The symbols move the units like this.
cq ba tj
cq le cf
cq ko gm
gt te zb
gt di mg
gt ko mm
sd ze cf
sd ba nj
sd ko bh
qs se fb
qs te cl
qs ze pp
qs ba rl
qs di mh
qs le zp
qs ri qm
qs ko qn
zm se nj
zm ze dm
zm ko ft
gs se cg
gs te rg
gs ze ls
gs ba hl
gs di tg
gs le mz
gs ri hb
gs ko nl
tg se mm
tg te lj
tg di gs
tq ba nb
tq di mf
tq ri rd
jd se pp
jd te hb
jd ze fb
jd ba gz
jd di fp
jd le mq
jd ri rg
jd ko ch
nb se fp
nb te gf
nb ze mh
nb ba tq
nb di pp
nb le jn
nb ri sb
nb ko dn
tj se cd
tj te zf
tj ze jb
tj ba cq
tj di ht
tj le tc
tj ri fr
tj ko hj
rd se pf
rd te nc
rd ze lz
rd ba sb
rd di gl
rd le md
rd ri tq
rd ko qf
mp te gm
mp ba rt
mp le nm
gh se rq
gh te ff
gh ze hj
gh ba tt
gh di fh
gh le qm
gh ri zp
gh ko jb
hz se bm
hz te zd
hz ze sb
hz ba lz
hz di qm
hz le fh
hz ri mh
hz ko zt
hl se nm
hl te ds
hl ba gs
dm se tc
dm te nl
dm ze zm
dm ba lm
dm di qc
dm le cd
dm ri ch
dm ko rg
ch se hh
ch ri dm
ch ko jd
ls se cn
ls te ft
ls ze gs
cl te qs
cl ze qj
cl ri cn
hh se ch
hh te rc
hh ze qn
hh ba nq
hh di dn
hh le fr
hh ri tc
hh ko pp
qc se zb
qc di dm
qc ko lj
fr le hh
fr ri tj
fr ko hd
pf se rd
pf ba lj
pf di ds
mf se gz
mf te jz
mf ze rl
mf ba pp
mf di tq
mf le jj
mf ri gl
mf ko nq
bz se gm
bz ba rh
bz le ds
zd te hz
zd ze mm
zd di cn
nm se hl
nm te gl
nm ze fc
nm ba cg
nm di nc
nm le mp
nm ri jz
nm ko hq
fp se nb
fp di jd
fp ri lj
cf se lm
cf te hq
cf ze sd
cf ba tc
cf di qf
cf le cq
cf ri nq
cf ko gl
rq se gh
rq ze rh
rq le ft
gm se bz
gm te mp
gm ze tt
gm ba hj
gm di md
gm le gl
gm ri jj
gm ko cq
hb se qj
hb te jd
hb ri gs
tc se dm
tc te mg
tc ze nj
tc ba cf
tc di zb
tc le tj
tc ri hh
tc ko bp
dn di hh
dn ri zb
dn ko nb
fh ze td
fh di gh
fh le hz
nc te rd
nc ba mm
nc di nm
lm se cf
lm ba dm
lm ko ds
cg se gs
cg te bp
cg ze cn
cg ba nm
cg di mm
cg le rt
cg ri qj
cg ko mg
fb se qs
fb ze jd
fb ri ft
qn ze hh
qn ri nj
qn ko qs
bc te td
bc di rt
bc le mm
rc te hh
rc ri mg
rc ko qj
sn se bh
sn ze ds
sn ba ft
bm se hz
bm ze lj
bm di ft
lj se sb
lj te tg
lj ze bm
lj ba pf
lj di rg
lj le pj
lj ri fp
lj ko qc
mz se rt
mz te rh
mz le gs
sb se lj
sb te mm
sb ze hz
sb ba rd
sb di bp
sb le td
sb ri nb
sb ko zb
bp se rg
bp te cg
bp ze qm
bp ba gl
bp di sb
bp le hj
bp ri pp
bp ko tc
bh se sn
bh te fc
bh ze gl
bh ba qm
bh di lz
bh le tt
bh ri rl
bh ko sd
tm te nj
tm ze mg
tm ko cn
rh se hj
rh te mz
rh ze rq
rh ba bz
rh di pj
rh le rg
rh ri mq
rh ko cd
qf ba zb
qf di cf
qf ko rd
hj se rh
hj te rt
hj ze gh
hj ba gm
hj di td
hj le bp
hj ri hd
hj ko tj
mq se hd
mq le jd
mq ri rh
hq te cf
hq ba mg
hq ko nm
hd se mq
hd te mr
hd ze zp
hd ba jj
hd di jn
hd le pp
hd ri hj
hd ko fr
zb se qc
zb te gt
zb ze zt
zb ba qf
zb di tc
zb le ht
zb ri dn
zb ko sb
nj se zm
nj te tm
nj ze tc
nj ba sd
nj di zt
nj le jb
nj ri qn
nj ko qm
tt ze gm
tt ba gh
tt le bh
pp se jd
pp te qj
pp ze qs
pp ba mf
pp di nb
pp le hd
pp ri bp
pp ko hh
jb ze tj
jb le nj
jb ko gh
jn di hd
jn le nb
jn ri td
gl se ds
gl te nm
gl ze bh
gl ba bp
gl di rd
gl le gm
gl ri mf
gl ko cf
qj se hb
qj te pp
qj ze cl
qj ba jz
qj di gf
qj le mr
qj ri cg
qj ko rc
ht di tj
ht le zb
ht ko td
md ba td
md di gm
md le rd
jj ba hd
jj le mf
jj ri gm
td se pj
td te bc
td ze fh
td ba md
td di hj
td le sb
td ri jn
td ko ht
rt se mz
rt te hj
rt ze ff
rt ba mp
rt di bc
rt le cg
rt ri mr
rt ko zf
nl se mg
nl te dm
nl ko gs
gf te nb
gf di qj
gf ri mm
zp ze hd
zp le qs
zp ri gh
cd se tj
cd le dm
cd ko rh
gz se mf
gz ba jd
gz ri ds
mr te hd
mr le qj
mr ri rt
zt ze zb
zt di nj
zt ko hz
jz te mf
jz ba qj
jz ri nm
mg se nl
mg te tc
mg ze tm
mg ba hq
mg di gt
mg le zf
mg ri rc
mg ko cg
ft se qm
ft te ls
ft ze rg
ft ba sn
ft di bm
ft le rq
ft ri fb
ft ko zm
pj se td
pj di rh
pj le lj
zf te tj
zf le mg
zf ko rt
ff te gh
ff ze rt
ff le cn
rl ze mf
rl ba qs
rl ri bh
rg se bp
rg te gs
rg ze ft
rg ba ds
rg di lj
rg le rh
rg ri jd
rg ko dm
ds se gl
ds te hl
ds ze sn
ds ba rg
ds di pf
ds le bz
ds ri gz
ds ko lm
nq ba hh
nq ri cf
nq ko mf
lz ze rd
lz ba hz
lz di bh
fc te bh
fc ze nm
fc ba cn
mh ze nb
mh di qs
mh ri hz
cn se ls
cn te qm
cn ze cg
cn ba fc
cn di zd
cn le ff
cn ri cl
cn ko tm
mm se tg
mm te sb
mm ze zd
mm ba nc
mm di cg
mm le bc
mm ri gf
mm ko gt
qm se ft
qm te cn
qm ze bp
qm ba bh
qm di hz
qm le gh
qm ri qs
qm ko nj

In the rows, 53 stands for zero.

The rows follow the links: the fewer symbols apart two units are, the more alike their rows tend to be.

Each row is also shifted at random along 10 hidden directions that mean nothing.

Name the unit of each row.
48,52,46,59,56,42,36,59,47,48,43,52,42,38,53,43,57,61,52,50,57,47,34,55,58,54,59,56,47,37,53,58,58,65,49,38,57,66,60,55,64,44,57,51,44,44,53,36,43,42,55,49,53,49,61 -> pp
42,43,52,50,52,46,40,57,49,57,50,52,41,46,46,45,67,53,56,49,53,49,47,46,51,46,40,60,61,40,38,57,53,60,46,51,49,60,61,59,65,46,56,56,53,53,37,41,47,43,53,45,55,49,59 -> gz
49,55,53,59,51,53,44,51,52,56,53,66,60,69,45,54,44,34,57,47,67,49,64,45,60,55,51,63,56,51,65,51,50,41,43,49,46,64,57,59,44,65,39,65,51,67,37,61,48,47,45,63,49,63,62 -> tq
69,63,54,58,49,63,66,46,38,58,58,40,38,38,50,41,56,63,51,77,54,55,40,40,55,46,49,51,54,53,58,55,52,42,48,57,51,56,51,52,54,57,57,47,53,64,52,84,58,65,50,50,65,44,54 -> mh
67,54,50,60,70,39,46,44,59,40,42,57,76,46,40,48,38,36,56,52,68,48,37,71,50,53,49,58,43,58,63,64,55,50,42,40,53,51,47,72,61,63,44,63,51,48,60,52,54,37,60,58,43,49,61 -> fr
38,55,51,53,62,63,52,54,69,50,52,53,66,69,37,55,79,42,56,48,60,57,63,60,43,52,49,45,59,59,58,61,54,64,48,53,49,43,49,66,58,57,52,63,50,49,19,66,45,56,70,47,44,48,47 -> tm
60,52,54,55,46,49,51,59,45,63,59,61,51,61,65,55,44,51,54,49,55,48,49,47,55,54,56,56,44,52,41,50,50,34,48,54,54,55,54,51,54,56,60,52,55,53,59,42,58,59,48,51,57,53,51 -> md
39,44,56,46,43,54,52,59,58,55,60,49,38,53,61,60,57,54,52,47,37,54,67,51,47,51,40,51,58,52,25,53,54,44,55,63,52,37,62,45,48,50,69,51,70,50,51,41,55,58,56,46,59,55,48 -> ds
32,48,51,43,49,44,53,50,53,48,53,39,41,27,50,51,61,66,38,66,32,58,47,57,55,41,63,55,56,53,50,51,59,77,66,59,54,49,50,42,49,38,63,48,51,47,66,56,48,48,56,54,50,47,47 -> dm
93,48,56,53,49,60,54,62,58,66,62,44,39,45,68,55,72,70,53,62,50,59,39,39,52,55,54,48,58,56,36,51,53,55,56,51,41,50,51,54,60,38,64,47,49,46,53,54,50,75,63,37,41,51,51 -> mz
51,51,48,51,51,43,38,55,57,57,57,42,45,22,59,41,63,61,47,72,57,59,35,58,69,47,52,58,54,49,57,52,59,62,57,45,40,58,58,56,50,52,56,45,38,62,69,50,37,61,55,50,36,51,57 -> fp
67,46,57,48,60,53,56,48,56,61,51,57,52,58,51,56,54,51,56,40,52,48,57,55,46,54,32,47,56,53,31,51,46,28,53,50,49,39,59,55,54,57,59,61,67,57,41,54,63,56,64,39,59,42,48 -> nl
66,49,50,51,53,49,47,57,68,46,51,52,53,49,57,65,62,58,48,52,45,53,55,61,52,55,55,51,56,59,42,58,60,70,57,53,54,45,42,53,54,47,56,52,46,37,55,47,48,57,59,50,41,52,44 -> zf
81,59,54,56,60,59,50,51,63,48,49,52,64,53,45,62,47,48,53,56,59,56,51,58,53,57,55,56,53,60,66,53,54,55,51,45,46,49,47,65,47,58,44,62,47,52,55,64,50,52,58,54,43,50,57 -> rc
87,56,52,64,50,50,49,57,61,51,50,50,52,54,63,57,52,52,48,42,50,56,51,56,50,60,63,57,51,55,57,56,52,45,52,48,49,41,50,45,55,49,57,46,51,39,54,44,51,57,58,53,42,61,59 -> mr
47,51,58,44,44,58,52,60,56,55,59,57,49,52,52,59,55,58,61,67,51,57,56,38,50,53,59,54,54,51,48,41,54,68,58,56,49,57,56,59,49,49,52,55,50,51,65,47,50,58,48,50,54,56,51 -> pf
46,61,46,59,61,58,68,48,45,55,53,48,58,56,54,45,44,52,41,43,45,54,55,64,55,50,63,48,40,57,68,52,47,28,54,58,55,40,55,41,51,52,63,43,67,45,59,58,62,52,62,62,63,47,51 -> nj
46,54,56,50,52,54,56,59,44,55,49,60,58,55,54,55,34,55,58,59,57,46,41,43,56,48,59,56,44,52,56,48,54,55,48,54,60,71,49,62,58,53,40,60,49,56,67,54,58,44,41,57,60,55,54 -> gm
32,49,50,61,52,44,49,54,51,62,58,50,54,68,59,52,52,51,41,39,55,44,61,50,62,54,60,55,54,59,61,57,50,44,54,51,45,61,47,40,41,45,53,52,44,64,42,57,47,55,52,67,41,62,51 -> tj
71,52,56,43,48,56,60,42,48,45,46,64,50,58,38,79,25,65,77,62,58,55,56,38,43,62,43,60,60,53,47,45,60,66,64,47,55,58,51,70,50,50,44,66,53,52,71,50,66,50,49,50,63,50,55 -> ch
53,51,52,56,62,37,42,47,49,44,48,58,53,42,54,39,49,42,49,46,53,42,54,74,56,50,43,50,44,46,43,55,48,36,48,51,65,49,60,46,53,56,63,53,59,59,53,50,60,44,49,49,62,50,49 -> sb
89,48,48,45,57,34,43,50,50,46,42,60,50,44,51,60,37,59,56,48,59,46,51,67,62,54,42,54,55,49,37,58,62,73,58,48,59,67,48,59,50,51,49,58,56,59,64,44,61,35,49,50,53,44,43 -> tc
40,44,55,46,48,51,51,49,46,57,51,56,47,72,53,54,54,52,55,41,55,48,67,37,57,59,52,53,62,52,49,43,48,57,65,49,49,65,56,46,39,43,43,57,49,69,42,53,54,51,48,60,52,65,54 -> rg
59,46,60,61,64,48,52,42,63,31,45,40,59,48,37,39,69,31,54,56,42,49,53,62,34,47,47,54,57,59,47,65,50,41,47,57,54,23,56,51,70,54,64,61,69,42,29,73,62,43,65,51,52,53,58 -> mq
45,46,52,47,54,56,66,42,53,44,51,59,56,75,42,64,54,48,65,43,49,54,72,50,36,57,43,49,60,56,48,53,51,57,60,55,58,42,55,53,53,49,55,57,64,44,39,47,60,50,60,55,62,53,48 -> zm
58,58,51,53,65,61,56,49,60,52,57,57,72,56,48,45,55,45,65,57,71,63,43,57,49,57,52,41,42,57,68,50,51,40,52,42,50,44,59,68,60,63,57,51,55,50,59,48,54,62,67,53,53,48,56 -> bm
39,50,52,49,54,45,52,51,58,44,45,46,54,39,56,46,52,45,27,40,21,49,67,78,54,36,60,58,49,51,47,59,52,47,53,73,60,33,52,28,44,54,59,46,69,44,56,50,52,32,49,60,54,52,45 -> hq
40,49,51,51,56,51,48,51,51,59,55,58,57,50,61,46,46,51,56,47,60,56,49,55,58,58,53,50,45,50,55,43,47,39,59,41,51,50,60,52,49,54,55,50,52,57,67,35,55,57,54,54,53,53,54 -> lj
43,52,56,56,66,46,50,52,51,54,41,56,63,54,49,42,49,52,52,47,60,43,39,55,54,51,49,49,45,54,53,55,50,47,48,47,60,66,51,56,61,57,34,59,43,63,45,60,57,41,47,53,50,51,57 -> rt
61,52,48,52,59,44,41,57,56,46,46,54,54,45,71,52,37,53,38,33,39,50,54,75,61,60,65,52,44,47,56,48,52,51,63,50,62,50,55,33,45,48,51,40,55,45,73,23,51,43,49,57,50,60,52 -> cg

Where do the symbols, taken in turn from left to right, take each start?
Answers are names.
76,55,56,56,52,54,52,48,56,52,49,51,56,55,56,54,48,44,52,47,50,56,59,53,54,58,54,56,57,55,60,47,48,34,57,51,46,40,58,45,46,53,49,54,58,56,53,53,55,54,57,55,46,59,60
se ri le se te te le: gs
44,47,59,56,63,50,62,47,35,60,48,47,48,48,41,30,62,60,58,66,59,43,25,35,41,43,42,42,46,51,38,54,45,36,48,47,61,60,57,58,76,43,56,61,57,62,39,80,67,51,57,41,69,34,56
di di ri se ri se di di se se: rh
63,62,52,61,60,64,53,54,53,47,43,54,63,61,43,51,57,52,58,51,62,58,41,50,44,58,68,49,46,52,79,52,51,59,49,45,56,52,53,62,69,50,43,53,42,35,48,50,48,47,60,57,54,52,66
te se se ko ze di ko le: jn
31,61,48,59,52,56,53,53,39,54,43,51,55,51,50,41,46,53,48,50,51,52,44,51,54,48,73,57,44,44,81,52,52,57,48,54,55,65,54,46,58,47,47,46,48,41,58,43,45,37,43,67,61,56,63
ba ko ko te te di di ba ba: qs
99,60,56,47,55,59,49,54,60,57,58,56,52,45,55,60,60,66,55,69,61,58,45,49,57,53,56,50,52,51,50,49,59,72,54,46,45,59,47,68,53,52,53,57,39,52,63,60,49,64,59,42,44,44,44
di di ko ri di ko ri: mg
48,58,57,56,49,56,64,48,47,56,54,52,67,60,55,54,28,45,42,50,44,46,56,51,54,45,65,59,41,62,63,51,49,29,51,65,53,49,49,43,41,59,49,56,65,57,69,70,63,46,46,66,59,55,51
ba te ko se se ba le ba te: bp
6,57,55,55,50,57,61,50,57,56,61,53,62,55,51,61,42,56,50,68,60,50,57,45,61,54,56,52,47,66,66,45,56,49,56,53,46,52,42,55,33,65,47,58,39,70,66,76,54,68,45,58,41,53,48
ko ko ko te te le ri: nb
50,54,50,59,60,45,45,56,60,49,53,58,61,45,60,47,52,51,52,58,59,51,37,65,53,57,64,47,36,53,61,52,54,59,49,44,58,51,53,57,63,49,60,49,44,44,70,41,49,57,53,53,47,53,54
le di se ze te te se ze le: hj
70,56,55,60,50,71,64,47,39,54,51,62,50,88,34,62,50,52,78,49,73,51,60,24,38,65,46,49,61,50,60,51,51,47,50,46,56,61,55,65,63,52,43,66,54,52,23,69,64,54,53,50,69,52,63
ko ze le ko ri se le se di: sb
42,45,54,59,59,44,48,51,62,50,60,49,57,53,61,36,67,41,47,46,49,51,50,62,45,53,54,51,44,55,47,52,46,31,52,49,49,32,60,42,58,48,71,49,58,49,45,49,52,61,62,53,49,53,52
di ri se ba le ri te ze: fc
52,64,54,63,58,62,53,54,52,59,54,55,59,70,57,49,40,47,49,46,63,49,55,47,56,63,69,44,38,59,76,44,47,29,54,48,53,54,54,49,43,49,53,56,52,60,55,65,59,56,57,63,54,61,63
se ko ri se ze ze le ko se: mq
111,48,47,50,49,38,38,54,58,47,52,47,47,41,50,55,64,43,47,49,50,51,58,69,57,44,41,63,65,49,34,69,59,64,42,59,47,49,51,57,56,54,65,59,64,52,37,52,45,42,61,47,44,53,49
ko le ba ba le ba di di: pp
60,47,53,46,44,50,47,52,51,54,53,52,43,53,54,64,46,60,63,55,59,58,60,41,57,63,42,59,68,51,50,48,58,68,61,47,46,65,53,57,42,51,45,55,48,62,56,46,52,56,48,52,45,61,55
le le ko ri ko le: rh
52,48,56,53,47,54,58,56,49,57,55,52,57,60,67,52,41,50,51,42,42,52,53,47,47,56,64,55,44,56,55,45,47,37,55,59,53,44,52,41,53,43,59,47,63,42,69,35,58,49,49,61,57,59,57
le ri ri ze se te te: bh
59,59,55,57,55,54,43,52,55,45,48,63,57,57,39,58,47,52,69,60,71,53,48,50,50,63,56,58,49,47,64,49,57,68,51,37,58,60,55,72,58,56,44,63,41,49,58,50,53,52,52,55,55,53,63
te te di ri ri te di di ba ba: qj
